Here is a tiny trained network, its code and every weight. The questions are about switching its units off for an input and a class, where a switched-off unit gives its printed mean instead of its output.

import numpy as np


def w(rows, s, z=0):
    codes = np.array(rows[::2]) - 128.0
    scale = np.full(codes.shape[1], s)
    scale[-1] = z or s
    return codes * scale


def f(y):
    return y / 2 * (1 + np.tanh(0.7978845608 * (y + 0.044715 * y**3)))


def log_softmax(a):
    a = a - a.max(-1, keepdims=True)
    return a - np.log(np.exp(a).sum(-1, keepdims=True))


def net(x, mask):
    res = np.array(x, float).reshape(1, 6) / 4 @ E
    y = f(res @ A[0][:, :-1].T + A[0][:, -1])
    res = res + np.where(mask, y, B[0][:, -1]) @ B[0][:, :-1]
    return log_softmax(res[-1] @ U[:, :-1].T + U[:, -1])


A, B = {}, {}
E = w([
[44,46,146,169,139,114,87,117,197,92,143],'x0',
[91,181,171,121,93,17,180,170,183,164,167],'x1',
[185,171,130,171,209,92,64,72,173,192,128],'x2',
[20,133,65,84,186,131,157,116,114,177,90],'x3',
[120,143,133,131,126,144,119,133,135,126,118],'x4',
[138,143,197,10,210,159,116,129,98,85,188],'x5',
],0.011)
A[0] = w([
[171,196,78,134,144,203,127,137,45,142,130,45],'n0',
[109,114,136,73,180,137,139,160,137,151,94,87],'n1',
[184,125,182,159,107,116,171,110,126,80,153,154],'n2',
[121,29,151,143,164,155,90,103,109,103,58,70],'n3',
[66,176,181,127,82,62,123,143,187,131,219,80],'n4',
[60,160,41,76,184,121,149,86,119,214,117,152],'n5',
[108,173,174,24,162,135,102,104,100,128,187,91],'n6',
[61,69,141,174,149,148,68,105,140,66,173,83],'n7',
[187,201,116,125,108,122,203,116,110,149,79,85],'n8',
[55,187,33,81,182,135,162,140,150,125,132,139],'n9',
[204,114,149,117,68,130,132,134,193,102,186,156],'n10',
[52,63,201,199,144,105,106,171,191,108,195,46],'n11',
[90,120,169,126,80,154,202,172,107,92,143,89],'n12',
[216,158,193,135,82,100,69,147,152,103,154,171],'n13',
[141,136,175,59,208,146,153,154,136,111,183,63],'n14',
[85,67,107,99,21,176,147,194,50,63,148,70],'n15',
[226,82,168,169,46,159,102,139,155,54,211,131],'n16',
[114,203,178,82,115,1,151,165,157,137,132,47],'n17',
[134,183,161,172,196,72,76,60,155,188,187,64],'n18',
[92,102,210,58,171,147,129,120,171,108,186,95],'n19',
[117,201,170,114,122,49,119,206,155,152,160,3],'n20',
[178,132,128,163,87,130,70,54,68,32,126,107],'n21',
[72,103,131,66,53,107,196,156,82,87,112,84],'n22',
[160,186,157,121,160,122,78,108,147,229,114,60],'n23',
[106,156,179,64,177,103,105,163,107,85,174,122],'n24',
[123,156,115,168,28,105,161,162,218,205,91,115],'n25',
[110,77,181,170,190,91,167,95,209,94,123,121],'n26',
[172,205,109,137,152,77,193,187,67,161,151,90],'n27',
[104,145,44,188,101,151,182,84,146,167,118,101],'n28',
[180,124,57,129,166,187,64,126,36,113,98,47],'n29',
[104,228,172,119,93,100,211,146,150,132,156,113],'n30',
[117,149,150,100,65,194,177,194,141,88,131,50],'n31',
[180,141,88,143,185,118,69,50,171,151,122,76],'n32',
[146,115,61,215,64,88,149,170,108,140,29,90],'n33',
[125,192,245,57,154,149,117,174,108,153,150,91],'n34',
[82,137,71,102,115,101,162,79,113,151,90,157],'n35',
[206,197,133,112,107,117,189,210,53,182,139,76],'n36',
[162,164,196,143,76,174,129,122,200,116,103,119],'n37',
[47,85,43,72,188,127,133,147,132,136,89,101],'n38',
],0.0096,0.0028)
B[0] = w([
[25,170,36,102,179,154,210,118,192,106,150,209],'n0',
[130,130,122,97,85,107,102,186,141,127,92,164],'n1',
[160,143,145,89,149,80,94,170,154,173,106,188],'n2',
[108,102,67,111,164,194,195,81,90,80,55,195],'n3',
[115,58,101,79,254,179,156,82,93,121,72,222],'n4',
[174,140,194,42,149,43,74,211,190,183,77,235],'n5',
[162,68,85,217,92,51,85,141,126,85,124,220],'n6',
[62,181,46,113,183,160,179,146,228,127,171,196],'n7',
[76,182,63,164,112,134,204,165,183,86,183,197],'n8',
[184,155,175,49,138,68,103,193,150,192,89,211],'n9',
[186,111,155,79,146,69,93,181,130,119,75,200],'n10',
[51,178,60,120,144,173,221,167,218,63,224,216],'n11',
[136,196,207,155,123,142,121,108,107,182,168,197],'n12',
[148,151,178,64,129,76,98,186,190,213,103,226],'n13',
[190,128,103,192,80,85,100,140,98,64,176,209],'n14',
[99,193,224,203,159,170,64,50,86,204,157,244],'n15',
[190,130,140,67,142,93,108,199,175,158,46,245],'n16',
[88,53,107,63,219,195,145,67,36,139,60,232],'n17',
[116,212,213,205,127,127,107,85,126,195,174,224],'n18',
[158,151,56,173,67,66,97,117,123,73,131,207],'n19',
[136,61,108,85,197,193,135,48,56,133,43,207],'n20',
[154,122,116,43,166,133,140,110,83,139,50,201],'n21',
[112,208,205,192,128,124,81,68,142,210,160,222],'n22',
[91,197,175,181,144,89,124,102,114,207,213,198],'n23',
[180,48,77,198,68,49,70,118,84,47,137,204],'n24',
[191,78,71,174,81,85,88,119,56,48,122,245],'n25',
[109,194,100,144,150,171,213,148,161,117,194,191],'n26',
[77,161,63,129,125,182,167,127,193,150,177,204],'n27',
[204,44,110,161,55,85,101,176,97,91,169,202],'n28',
[125,68,69,109,176,191,170,63,61,151,63,227],'n29',
[86,77,111,78,188,152,129,74,103,154,94,218],'n30',
[111,170,176,170,170,144,107,101,172,141,174,192],'n31',
[120,156,197,193,127,167,94,49,75,211,206,209],'n32',
[188,80,116,198,51,64,100,126,96,34,124,238],'n33',
[177,107,57,191,85,90,84,131,127,96,118,213],'n34',
[146,137,142,85,136,103,117,166,117,98,108,190],'n35',
[55,187,84,124,135,183,250,183,221,59,200,229],'n36',
[164,85,153,99,143,103,98,176,179,139,90,171],'n37',
[161,126,138,93,166,111,116,210,162,145,40,221],'n38',
],0.0077,0.013)
U = w([
[188,131,186,17,114,55,93,236,143,181,81,213],'0',
[200,80,75,191,36,59,94,115,56,63,145,91],'1',
[126,189,246,185,125,121,94,43,86,213,183,4],'2',
[135,66,86,57,171,168,151,51,33,131,68,121],'3',
[80,170,64,107,121,133,207,179,189,91,189,31],'4',
],0.013,0.0026)

Each question gives the input, the list of numbers given to net, and the class t.
The units are the neurons (one row each of A and B). Each row of codes is followed by its name. A weight is (code - 128) times the scale printed after its matrix; where a second scale follows, it is the last column's (A, B and U).
mask holds one flag per neuron, in row order. A switched-off neuron (its flag False) gives its mean, the last column of its row in B, instead of its output. The means were averaged over made-up inputs and are rounded, as every weight is.
A unit's drop is (log p(t) with every unit on - log p(t) with that unit switched off) / (log p(t) with every unit on - log p(t) with every unit switched off).
The circuit of an input: a set's keep is (log p(t) with only the set's units on - log p(t) with every unit switched off) / (log p(t) with every unit on - log p(t) with every unit switched off). Starting from the 12 units with the biggest drops (on a tie, the unit counted first), units are removed one at a time, each time the one whose removal leaves the highest keep (on an exact tie, the one counted first), for as long as the keep stays at least 0.8.
circuit, biggest first: the units of the circuit, biggest drop first
k most important neurons: the k neurons with the biggest drops, biggest first
drop when u is switched off: that unit's drop, to one decimal
input [-1,6,5,-3,-7,0], class 3: 3 most important neurons -> n17; n20; n4
input [-7,5,0,5,-7,-2], class 4: 3 most important neurons -> n36; n27; n8
input [0,2,-7,3,5,-8], class 1: circuit, biggest first -> n33
input [7,-6,-5,2,4,0], class 4: 3 most important neurons -> n7; n17; n11
input [-2,1,8,6,-8,-5], class 2: 3 most important neurons -> n32; n18; n23
input [-2,-5,6,8,-6,-8], class 0: 3 most important neurons -> n5; n38; n9
input [-5,-2,-5,-4,-3,0], class 2: 3 most important neurons -> n15; n11; n22
input [-4,7,0,5,-5,4], class 3: 2 most important neurons -> n17; n20
input [3,-3,3,-2,-8,3], class 1: 2 most important neurons -> n15; n17
input [4,3,8,-5,-7,7], class 2: 3 most important neurons -> n18; n32; n23
input [6,6,2,-6,6,-5], class 0: 4 most important neurons -> n13; n16; n10; n29
input [-2,4,2,7,3,8], class 1: 2 most important neurons -> n24; n6
input [5,-7,-8,6,2,-1], class 2: 2 most important neurons -> n15; n22
input [-6,-3,-7,-4,-5,-6], class 2: 2 most important neurons -> n15; n22
input [-1,-6,2,7,-6,-4], class 0: circuit, biggest first -> n5
input [7,4,3,-5,-4,2], class 4: 2 most important neurons -> n11; n26
input [-7,-3,-5,1,2,-5], class 4: drop when n0 is switched off -> 0.2
input [-7,-6,-1,7,-2,5], class 0: drop when n5 is switched off -> 1.2
input [-6,-5,-4,-4,8,5], class 4: drop when n36 is switched off -> 0.9
input [-8,4,4,-2,-7,7], class 4: circuit, biggest first -> n36
input [-3,0,3,1,8,-2], class 2: drop when n11 is switched off -> 1.0
